Here is a tiny trained network, its code and every weight. The questions are about switching its units off for an input and a class, where a switched-off unit gives its printed mean instead of its output.

import numpy as np


def w(rows, s, z=0):
    codes = np.array(rows[::2]) - 128.0
    scale = np.full(codes.shape[1], s)
    scale[-1] = z or s
    return codes * scale


def f(y):
    return np.maximum(y, 0)


def log_softmax(a):
    a = a - a.max(-1, keepdims=True)
    return a - np.log(np.exp(a).sum(-1, keepdims=True))


def net(x, mask):
    res = np.array(x, float).reshape(1, 4) / 4 @ E
    y = f(res @ A[0][:, :-1].T + A[0][:, -1])
    res = res + np.where(mask, y, B[0][:, -1]) @ B[0][:, :-1]
    return log_softmax(res[-1] @ U[:, :-1].T + U[:, -1])


A, B = {}, {}
E = w([
[249,188,43,181,168,46,68],'x0',
[85,206,141,89,88,58,25],'x1',
[93,64,169,155,203,59,167],'x2',
[85,144,98,254,109,143,187],'x3',
],0.0097)
A[0] = w([
[152,146,109,208,162,111,145,187],'N0',
[50,180,143,146,100,76,103,138],'N1',
[138,97,154,86,214,5,109,182],'N2',
[48,160,154,122,104,140,124,130],'N3',
[105,58,211,55,183,92,165,128],'N4',
[190,123,91,47,153,82,106,147],'N5',
[151,164,62,237,129,137,127,184],'N6',
[177,174,100,79,141,157,83,178],'N7',
[136,105,129,133,143,150,97,84],'N8',
[124,131,138,101,77,203,137,253],'N9',
[96,117,136,116,118,244,153,106],'N10',
[167,69,120,146,196,162,153,167],'N11',
[100,139,161,71,144,95,132,122],'N12',
],0.013,0.0048)
B[0] = w([
[141,113,114,204,108,113,196,214],'N0',
[95,179,113,129,50,96,86,196],'N1',
[91,125,121,169,153,4,85,231],'N2',
[122,164,89,90,65,144,126,180],'N3',
[34,112,162,102,190,157,76,222],'N4',
[186,187,158,114,197,101,143,210],'N5',
[167,71,158,218,82,207,157,251],'N6',
[190,187,163,122,137,149,147,209],'N7',
[127,134,116,114,114,135,131,132],'N8',
[160,122,79,47,108,163,162,212],'N9',
[153,41,136,42,118,137,161,211],'N10',
[49,199,120,120,133,131,183,202],'N11',
[150,136,107,120,129,141,57,170],'N12',
],0.019,0.015)
U = w([
[155,100,113,210,58,177,217,151],'0',
[141,89,149,17,105,133,182,160],'1',
[156,115,120,255,134,12,157,137],'2',
[64,125,97,90,206,129,13,126],'3',
[154,197,93,132,152,190,144,5],'4',
[224,221,195,81,162,42,138,49],'5',
[42,127,124,164,171,79,158,132],'6',
[105,209,76,92,46,130,71,237],'7',
],0.0079,0.0026)

Each question gives the input, the list of numbers given to net, and the class t.
The units are the neurons (one row each of A and B). Each row of codes is followed by its name. A weight is (code - 128) times the scale printed after its matrix; where a second scale follows, it is the last column's (A, B and U).
mask holds one flag per neuron, in row order. A switched-off neuron (its flag False) gives its mean, the last column of its row in B, instead of its output. The means were averaged over made-up inputs and are rounded, as every weight is.
A unit's drop is (log p(t) with every unit on - log p(t) with that unit switched off) / (log p(t) with every unit on - log p(t) with every unit switched off).
The circuit of an input: a set's keep is (log p(t) with only the set's units on - log p(t) with every unit switched off) / (log p(t) with every unit on - log p(t) with every unit switched off). Starting from the 12 units with the biggest drops (on a tie, the unit counted first), units are removed one at a time, each time the one whose removal leaves the highest keep (on an exact tie, the one counted first), for as long as the keep stays at least 0.8.
units of the circuit, in order: the units of the circuit, biggest drop first
k most important neurons: the k neurons with the biggest drops, biggest first
drop when u is switched off: that unit's drop, to one decimal
input [-5,-6,1,6], class 1: units of the circuit, in order : (N10)
input [0,1,2,-4], class 3: units of the circuit, in order : (N4; N0)
input [0,1,2,0], class 3: units of the circuit, in order : (N6; N7)
input [-2,1,8,6], class 6: 2 most important neurons : (N4; N6)
input [3,-2,6,-3], class 6: 3 most important neurons : (N4; N6; N11)
input [-4,3,0,-1], class 7: units of the circuit, in order : (N3; N1)
input [7,-7,-7,-5], class 5: 2 most important neurons : (N5; N7)
input [1,4,1,2], class 2: 2 most important neurons : (N9; N4)
input [2,6,4,0], class 2: 2 most important neurons : (N2; N4)
input [-8,5,-4,5], class 1: 3 most important neurons : (N10; N9; N2)
input [4,-8,6,-5], class 6: 2 most important neurons : (N11; N4)
input [6,6,1,6], class 0: 3 most important neurons : (N6; N5; N4)
input [-1,-2,8,4], class 6: 2 most important neurons : (N4; N11)
input [0,8,-7,-3], class 5: units of the circuit, in order : (N7)
input [2,-5,8,1], class 6: 2 most important neurons : (N11; N4)
input [5,4,-8,2], class 0: 2 most important neurons : (N6; N2)
input [8,3,8,-4], class 2: drop when N2 is switched off : 4.5
input [3,1,8,-6], class 3: drop when N4 is switched off : 1.0
input [1,-5,5,-8], class 3: drop when N4 is switched off : 0.5
input [-5,4,0,8], class 7: units of the circuit, in order : (N1)
